Below is a small trained network, with its code and all its weights. Each question gives an input and a target symbol and asks what happens when units are switched off, that is, made to give their printed mean instead of their output.

import numpy as np


def w(rows, s, z=0):
    codes = np.array(rows[::2]) - 128.0
    scale = np.full(codes.shape[1], s)
    scale[-1] = z or s
    return codes * scale


def norm(h):
    return h / np.sqrt((h * h).mean(-1, keepdims=True) + 1e-5)


def f(y):
    return y / 2 * (1 + np.tanh(0.7978845608 * (y + 0.044715 * y**3)))


def softmax(a):
    e = np.exp(a - a.max(-1, keepdims=True))
    return e / e.sum(-1, keepdims=True)


def log_softmax(a):
    a = a - a.max(-1, keepdims=True)
    return a - np.log(np.exp(a).sum(-1, keepdims=True))


def net(x, mask):
    ids = ['αβγδεζημξπστφψω'.index(c) for c in x.split()]
    T = len(ids)
    res = E[ids] + P[:T]
    r = norm(res)
    for j in range(3):
        rows = slice(3 * j, 3 * j + 3)
        q, k, v = (r @ M[0][rows].T for M in (Q, K, V))
        z = softmax(np.where(np.tri(T) > 0, q @ k.T / 3**0.5, -1e9)) @ v
        o = O[0][rows]
        res = res + np.where(mask[j], z, o[:, -1]) @ o[:, :-1]
    y = f(norm(res) @ A[0][:, :-1].T + A[0][:, -1])
    res = res + np.where(mask[3:11], y, B[0][:, -1]) @ B[0][:, :-1]
    return log_softmax(norm(res)[-1] @ U[:, :-1].T + U[:, -1])


Q, K, V, O, A, B = {}, {}, {}, {}, {}, {}
E = w([
[157,143,152],'α',
[18,111,142],'β',
[133,121,110],'γ',
[132,130,250],'δ',
[134,142,136],'ε',
[133,143,134],'ζ',
[34,160,107],'η',
[202,172,84],'μ',
[195,167,158],'ξ',
[108,85,132],'π',
[151,111,138],'σ',
[155,96,146],'τ',
[228,138,157],'φ',
[125,149,110],'ψ',
[113,125,128],'ω',
],0.019)
P = w([
[80,174,250],'0',
[80,168,234],'1',
[84,158,220],'2',
[79,149,217],'3',
[84,151,217],'4',
[73,128,216],'5',
[77,130,207],'6',
[78,128,200],'7',
[74,143,214],'8',
[79,131,205],'9',
[77,142,213],'10',
[81,140,220],'11',
[81,151,223],'12',
],0.0022)
Q[0] = w([
[255,65,107],'H0',
[208,218,221],'H0',
[27,60,114],'H0',
[146,53,73],'H1',
[197,208,73],'H1',
[110,189,83],'H1',
[141,186,187],'H2',
[152,22,36],'H2',
[57,109,243],'H2',
],0.0073)
K[0] = w([
[187,163,158],'H0',
[252,141,183],'H0',
[57,105,122],'H0',
[129,176,142],'H1',
[192,128,88],'H1',
[137,135,90],'H1',
[136,204,185],'H2',
[176,45,103],'H2',
[44,145,174],'H2',
],0.011)
V[0] = w([
[80,155,167],'H0',
[190,152,141],'H0',
[85,164,60],'H0',
[30,177,115],'H1',
[239,191,102],'H1',
[84,3,182],'H1',
[44,193,134],'H2',
[115,16,110],'H2',
[69,180,177],'H2',
],0.0053)
O[0] = w([
[83,159,204,191],'H0',
[213,31,132,152],'H0',
[156,190,208,51],'H0',
[124,227,122,155],'H1',
[179,102,96,73],'H1',
[113,10,165,183],'H1',
[14,31,2,216],'H2',
[182,249,125,45],'H2',
[137,47,56,253],'H2',
],0.0034,0.0031)
A[0] = w([
[148,164,159,175],'N0',
[213,248,127,210],'N1',
[94,99,88,254],'N2',
[148,105,111,138],'N3',
[68,174,81,170],'N4',
[89,110,164,129],'N5',
[163,60,127,139],'N6',
[86,108,190,189],'N7',
],0.011,0.0042)
B[0] = w([
[31,145,93,148],'N0',
[76,126,175,176],'N1',
[188,165,171,222],'N2',
[123,193,151,136],'N3',
[254,181,97,173],'N4',
[177,109,91,190],'N5',
[161,165,127,190],'N6',
[108,101,23,254],'N7',
],0.0083,0.006)
U = w([
[106,116,177,89],'α',
[28,120,53,186],'β',
[35,187,158,158],'γ',
[79,17,167,208],'δ',
[161,123,64,96],'ε',
[161,143,91,94],'ζ',
[111,232,50,170],'η',
[142,253,176,121],'μ',
[120,158,210,254],'ξ',
[117,22,39,74],'π',
[194,87,161,100],'σ',
[180,35,147,73],'τ',
[197,129,244,56],'φ',
[182,210,125,130],'ψ',
[161,150,44,136],'ω',
],0.021,0.0066)

Each question gives the input, a string of symbols that net reads in full, and the target symbol t.
The units are the heads (3 rows each of Q, K, V and O) and the neurons (one row each of A and B). Each row of codes is followed by its name. A weight is (code - 128) times the scale printed after its matrix; where a second scale follows, it is the last column's (O, A, B and U).
mask holds one flag per unit, heads first, then neurons. A switched-off unit (its flag False) gives its mean, the last column of its rows in O or B, instead of its output. The means were averaged over made-up inputs and are rounded, as every weight is.
A unit's drop is (log p(t) with every unit on - log p(t) with that unit switched off) / (log p(t) with every unit on - log p(t) with every unit switched off).
The circuit of an input: a set's keep is (log p(t) with only the set's units on - log p(t) with every unit switched off) / (log p(t) with every unit on - log p(t) with every unit switched off). Starting from all 11 units, units are removed one at a time, each time the one whose removal leaves the highest keep (on an exact tie, the one counted first), for as long as the keep stays at least 0.8.
units of the circuit, in order: the units of the circuit, biggest drop first
unit that matters most: the unit with the biggest drop
k most important neurons: the k neurons with the biggest drops, biggest first
drop of u: that unit's drop, to one decimal
input α σ ω, target ω: 2 most important neurons : [N4, N2]
input α ε τ δ π ε δ ξ φ, target φ: unit that matters most : N7
input δ α δ α δ ψ δ ε μ, target μ: units of the circuit, in order : [N7, N1]
input δ τ β δ π α, target π: units of the circuit, in order : [N2, N4]
input α α ψ ε, target ψ: units of the circuit, in order : [H1, H2, N2]
input φ δ φ φ α, target φ: 3 most important neurons : [N7, N6, N4]
input σ σ δ ε ε φ δ μ ζ ξ, target ξ: 2 most important neurons : [N1, N4]
input β δ δ δ β ε δ π γ ε, target π: 2 most important neurons : [N7, N4]
input ω ψ α σ ψ π φ π β ξ, target ξ: 2 most important neurons : [N1, N7]
input σ τ α, target τ: 2 most important neurons : [N2, N4]
input β μ π α α ξ α, target ξ: 2 most important neurons : [N7, N5]
input δ π ε, target π: 2 most important neurons : [N4, N7]
input π ε ζ, target π: 2 most important neurons : [N7, N4]
input δ π ζ, target π: unit that matters most : H1
input ε π π γ μ, target μ: 2 most important neurons : [N7, N1]
input β β τ τ ε ε π β σ δ η, target η: drop of N4 : 0.9
input δ π ε η β δ ζ π η η, target η: drop of N4 : 0.8
input ξ ξ α, target ξ: drop of H0 : 0.4
